Below are the code and all the weights of a small trained network. Each question names an input and a target symbol and asks about switching units off, where a switched-off unit gives its printed mean instead of its output.

import numpy as np


def w(rows, s, z=0):
    codes = np.array(rows[::2]) - 128.0
    scale = np.full(codes.shape[1], s)
    scale[-1] = z or s
    return codes * scale


def f(y):
    return y / 2 * (1 + np.tanh(0.7978845608 * (y + 0.044715 * y**3)))


def softmax(a):
    e = np.exp(a - a.max(-1, keepdims=True))
    return e / e.sum(-1, keepdims=True)


def log_softmax(a):
    a = a - a.max(-1, keepdims=True)
    return a - np.log(np.exp(a).sum(-1, keepdims=True))


def net(x, mask):
    ids = ['ΔΘΛΞΠΣΨαεζημω'.index(c) for c in x.split()]
    T = len(ids)
    res = E[ids] + P[:T]
    u = 0
    for l in range(2):
        r = res
        for j in range(2):
            rows = slice(2 * j, 2 * j + 2)
            q, k, v = (r @ M[l][rows].T for M in (Q, K, V))
            z = softmax(np.where(np.tri(T) > 0, q @ k.T / 2**0.5, -1e9)) @ v
            o = O[l][rows]
            res = res + np.where(mask[u + j], z, o[:, -1]) @ o[:, :-1]
        u += 2
        y = f(res @ A[l][:, :-1].T + A[l][:, -1])
        res = res + np.where(mask[u : u + 8], y, B[l][:, -1]) @ B[l][:, :-1]
        u += 8
    return log_softmax(res[-1] @ U[:, :-1].T + U[:, -1])


Q, K, V, O, A, B = {}, {}, {}, {}, {}, {}
E = w([
[255,102,29],'Δ',
[173,101,96],'Θ',
[204,142,88],'Λ',
[131,156,186],'Ξ',
[193,139,100],'Π',
[74,138,127],'Σ',
[36,100,153],'Ψ',
[232,158,108],'α',
[148,34,52],'ε',
[75,68,167],'ζ',
[164,166,164],'η',
[65,21,89],'μ',
[56,215,70],'ω',
],0.0086)
P = w([
[128,238,24],'0',
[123,220,57],'1',
[134,206,74],'2',
[148,183,79],'3',
[156,158,83],'4',
[164,141,103],'5',
[178,121,115],'6',
[185,101,126],'7',
[202,85,137],'8',
[207,65,146],'9',
[214,49,152],'10',
[228,27,169],'11',
[243,14,169],'12',
[243,4,179],'13',
],0.0035)
Q[0] = w([
[130,135,117],'0.h0',
[135,189,127],'0.h0',
[103,156,200],'0.h1',
[3,114,150],'0.h1',
],0.031)
K[0] = w([
[131,134,107],'0.h0',
[75,186,93],'0.h0',
[35,173,160],'0.h1',
[82,250,36],'0.h1',
],0.021)
V[0] = w([
[67,110,78],'0.h0',
[125,72,122],'0.h0',
[152,130,121],'0.h1',
[161,254,162],'0.h1',
],0.0091)
O[0] = w([
[122,46,174,115],'0.h0',
[187,129,170,59],'0.h0',
[144,120,98,254],'0.h1',
[211,3,214,201],'0.h1',
],0.0059,0.00064)
A[0] = w([
[131,144,165,203],'0.n0',
[108,247,60,43],'0.n1',
[128,137,196,24],'0.n2',
[150,139,197,158],'0.n3',
[40,117,216,1],'0.n4',
[163,135,73,62],'0.n5',
[112,54,59,57],'0.n6',
[126,96,135,108],'0.n7',
],0.014,0.003)
B[0] = w([
[95,173,147,232],'0.n0',
[148,49,151,191],'0.n1',
[152,157,52,75],'0.n2',
[111,191,91,245],'0.n3',
[253,103,88,104],'0.n4',
[189,126,114,231],'0.n5',
[154,103,14,229],'0.n6',
[108,131,96,132],'0.n7',
],0.022,0.0012)
Q[1] = w([
[168,11,158],'1.h0',
[74,150,172],'1.h0',
[140,135,132],'1.h1',
[213,89,118],'1.h1',
],0.011)
K[1] = w([
[59,2,149],'1.h0',
[148,157,180],'1.h0',
[135,134,142],'1.h1',
[154,79,222],'1.h1',
],0.013)
V[1] = w([
[3,165,94],'1.h0',
[123,159,102],'1.h0',
[120,90,51],'1.h1',
[105,105,117],'1.h1',
],0.0052)
O[1] = w([
[162,63,253,111],'1.h0',
[123,121,173,175],'1.h0',
[195,117,180,249],'1.h1',
[130,113,127,127],'1.h1',
],0.004,0.0013)
A[1] = w([
[106,65,204,219],'1.n0',
[149,172,118,107],'1.n1',
[8,78,113,109],'1.n2',
[109,190,167,31],'1.n3',
[126,156,124,199],'1.n4',
[196,159,127,4],'1.n5',
[119,150,131,210],'1.n6',
[168,131,133,1],'1.n7',
],0.018,0.0025)
B[1] = w([
[183,223,84,185],'1.n0',
[145,101,184,182],'1.n1',
[206,88,246,195],'1.n2',
[59,115,3,252],'1.n3',
[128,150,196,174],'1.n4',
[16,95,162,210],'1.n5',
[116,165,189,173],'1.n6',
[74,98,103,153],'1.n7',
],0.017,0.0047)
U = w([
[137,111,101,78],'Δ',
[148,111,92,173],'Θ',
[165,54,133,70],'Λ',
[84,47,103,3],'Ξ',
[127,122,118,82],'Π',
[168,186,183,165],'Σ',
[129,122,123,39],'Ψ',
[66,130,254,175],'α',
[174,101,16,122],'ε',
[138,126,119,116],'ζ',
[53,204,91,187],'η',
[181,159,71,172],'μ',
[128,127,124,140],'ω',
],0.007,0.0032)

Each question gives the input, a string of symbols that net reads in full, and the target symbol t.
The units are the heads (2 rows each of Q, K, V and O) and the neurons (one row each of A and B). Each row of codes is followed by its name. A weight is (code - 128) times the scale printed after its matrix; where a second scale follows, it is the last column's (O, A, B and U).
mask holds one flag per unit, layer by layer, with each layer's heads first. A switched-off unit (its flag False) gives its mean, the last column of its rows in O or B, instead of its output. The means were averaged over made-up inputs and are rounded, as every weight is.
A unit's drop is (log p(t) with every unit on - log p(t) with that unit switched off) / (log p(t) with every unit on - log p(t) with every unit switched off).
The circuit of an input: a set's keep is (log p(t) with only the set's units on - log p(t) with every unit switched off) / (log p(t) with every unit on - log p(t) with every unit switched off). Starting from the 12 units with the biggest drops (on a tie, the unit counted first), units are removed one at a time, each time the one whose removal leaves the highest keep (on an exact tie, the one counted first), for as long as the keep stays at least 0.8.
circuit, biggest first: the units of the circuit, biggest drop first
k most important neurons: the k neurons with the biggest drops, biggest first
top k neurons in layer l: the k neurons of layer l with the biggest drops, biggest first
heads that matter: for each layer, one digit per head in row order, 1 if its drop is at least 0.15 and else 0, layers parted by /
drop of u: that unit's drop, to one decimal
input Θ Δ Σ Ξ Λ Σ Ξ Ψ Ψ α Λ α α Π, target α: circuit, biggest first -> [1.n3, 1.n0]
input Π Ξ μ ω Σ μ η, target μ: top 2 neurons in layer 1 -> [1.n0, 1.n5]
input ζ ζ Σ Ξ α Σ ε Λ, target ε: circuit, biggest first -> [0.n1, 0.h1, 1.n0, 1.n2]
input Λ Ξ α α Σ, target α: circuit, biggest first -> [1.n2, 0.n5, 1.n3]
input Ψ Ξ α Λ, target α: 3 most important neurons -> [1.n3, 1.n5, 0.n1]
input α Ξ Λ Δ, target Ξ: most important neuron -> [1.n5]
input α α Ξ ζ ω Ξ Σ ε, target ε: 2 most important neurons -> [0.n6, 0.n5]
input Σ μ Σ Ξ Ξ α, target α: top 3 neurons in layer 1 -> [1.n5, 1.n3, 1.n0]
input Ξ Π Σ, target Σ: top 3 neurons in layer 0 -> [0.n5, 0.n3, 0.n6]
input Ψ Ξ Ψ Ψ Λ μ Λ, target μ: top 2 neurons in layer 0 -> [0.n1, 0.n6]
input μ ω ζ ω Ξ Ξ Ξ η Ξ μ μ, target Λ: top 3 neurons in layer 0 -> [0.n6, 0.n5, 0.n7]
input Ξ Σ α Π Σ μ Ξ μ ω, target Σ: top 2 neurons in layer 0 -> [0.n1, 0.n4]
input μ Ξ ε ζ α μ α Δ Λ Ξ Σ α η, target η: heads that matter -> 00 / 00
input ζ Σ Ξ μ Ξ ε Θ Ψ Σ Ξ Θ α, target α: top 2 neurons in layer 0 -> [0.n5, 0.n1]
input η Θ ω Δ α Ξ Λ ζ α Σ μ μ Ξ Π, target μ: top 3 neurons in layer 0 -> [0.n1, 0.n6, 0.n3]
input ζ α Σ α Σ, target α: 4 most important neurons -> [1.n2, 0.n5, 0.n1, 1.n3]
input Ξ Ξ Ξ ω, target Σ: top 3 neurons in layer 1 -> [1.n0, 1.n2, 1.n3]
input Σ Ξ Π Ξ Ξ μ Π, target μ: top 3 neurons in layer 1 -> [1.n0, 1.n3, 1.n5]
input Ξ Ξ ε Ξ Ψ μ Λ Σ Ξ Ξ Ξ Ξ, target η: drop of 0.n6 -> 0.2
input Λ α Ψ Σ α Ξ Θ Θ Σ Ξ α μ α, target μ: drop of 0.n1 -> 3.1
input ζ Ξ Π Σ ζ Ξ, target η: drop of 0.n6 -> 0.3
input Ξ Σ Λ Σ α Σ Λ η Δ, target Ξ: drop of 1.h1 -> 0.0
